-15,26,-15,-6
5,60,-7,-12
1,11,7,-38
3,11,-9,-41
10,-47,-35,-93
|
-15,26
5,60
1,11

-7,-61
-16,84
-2,67
-5,81
|
-7,-61
-16,84
-2,67

1,1,-44
7,15,-10
-6,-13,24
7,-7,-7
-1,-6,-95
|
1,1
7,15
-6,-13

-4,16,26,-5,1
-19,-86,18,1,-11
-24,30,-28,44,5
-2,-8,0,1,6
|
-4,16
-19,-86
-24,30

-62,40,31
53,-37,6
84,-43,-32
60,-31,-26
|
-62,40
53,-37
84,-43

-65,39,19,-32,44
-31,32,35,-64,77
31,-13,-59,48,-38
7,5,53,-60,55
|
-65,39
-31,32
31,-13

23,-33,-84
3,-6,-85
-21,-77,53
|
23,-33
3,-6
-21,-77

2,51,57,13,-78
61,0,29,-66,13
-54,-33,-43,20,48
|
2,51
61,0
-54,-33

22,7,91,-34
21,-13,51,-40
7,8,17,-41
22,15,56,-40
|
22,7
21,-13
7,8
---
13,-11,-20,-22,21,-74,64,21,-20,-11
33,-33,-60,-8,-8,-21,31,8,-35,-61
-35,-49,-23,30,-25,-63,40,-4,-5,-33
13,40,-10,-64,13,-5,-2,33,-49,-52
-64,22,0,0,-82,-10,-18,-24,3,-5
-18,-10,-3,14,35,-72,71,14,-2,-10
21,-53,13,-61,13,13,-31,-1,52,36
-41,-37,-16,24,15,-59,60,8,3,-33
|
21,-53,13,-61,13,13,-31,-1,52,36
-64,22,0,0,-82,-10,-18,-24,3,-5
-18,-10,-3,14,35,-72,71,14,-2,-10
13,40,-10,-64,13,-5,-2,33,-49,-52
-41,-37,-16,24,15,-59,60,8,3,-33
13,-11,-20,-22,21,-74,64,21,-20,-11
-35,-49,-23,30,-25,-63,40,-4,-5,-33
33,-33,-60,-8,-8,-21,31,8,-35,-61

7,-37,-34,-37,-32
-18,-14,-8,-11,-7
-74,34,38,37,40
-81,39,43,46,47
23,-48,-44,-48,-44
-15,-13,-10,-8,-6
|
-81,39,43,46,47
-74,34,38,37,40
-18,-14,-8,-11,-7
-15,-13,-10,-8,-6
7,-37,-34,-37,-32
23,-48,-44,-48,-44

19,11,13,-69
15,-6,-33,45
7,-32,28,17
|
7,-32,28,17
19,11,13,-69
15,-6,-33,45

-54,-49,-43,-44,51,50,56,-50,-6
-57,-52,-49,-49,56,56,62,-54,-9
-60,-54,-53,-51,59,60,67,-57,-11
58,54,47,47,-55,-54,-61,55,5
26,21,30,26,-26,-29,-36,26,17
|
58,54,47,47,-55,-54,-61,55,5
26,21,30,26,-26,-29,-36,26,17
-54,-49,-43,-44,51,50,56,-50,-6
-57,-52,-49,-49,56,56,62,-54,-9
-60,-54,-53,-51,59,60,67,-57,-11

43,45,48
-60,-37,-70
49,41,44
63,28,43
-77,-58,-51
45,41,37
64,40,36
-64,-6,-66
-71,-76,-76
33,61,32
55,45,64
|
55,45,64
43,45,48
49,41,44
63,28,43
45,41,37
64,40,36
33,61,32
-77,-58,-51
-64,-6,-66
-60,-37,-70
-71,-76,-76

-15,-1,-23,16,11,64,-27
-31,-23,10,59,-23,71,-82
-23,15,-20,-45,24,33,-46
18,-36,27,-7,-11,88,19
7,8,34,9,21,40,-69
-26,-15,22,81,-10,92,-81
-5,-9,21,43,-9,76,-1
-10,-5,-17,-2,-2,39,-15
|
7,8,34,9,21,40,-69
18,-36,27,-7,-11,88,19
-26,-15,22,81,-10,92,-81
-5,-9,21,43,-9,76,-1
-31,-23,10,59,-23,71,-82
-10,-5,-17,-2,-2,39,-15
-23,15,-20,-45,24,33,-46
-15,-1,-23,16,11,64,-27

-67,-77,41,-57,51,42,-75,64,58,-25,-88,49,38
-46,-50,64,-53,58,64,-35,63,50,-73,-29,50,59
-49,-67,58,-73,47,49,-34,60,56,-64,-46,28,36
74,79,-48,70,-37,-48,69,-55,-61,94,46,-38,-38
|
-46,-50,64,-53,58,64,-35,63,50,-73,-29,50,59
-49,-67,58,-73,47,49,-34,60,56,-64,-46,28,36
-67,-77,41,-57,51,42,-75,64,58,-25,-88,49,38
74,79,-48,70,-37,-48,69,-55,-61,94,46,-38,-38
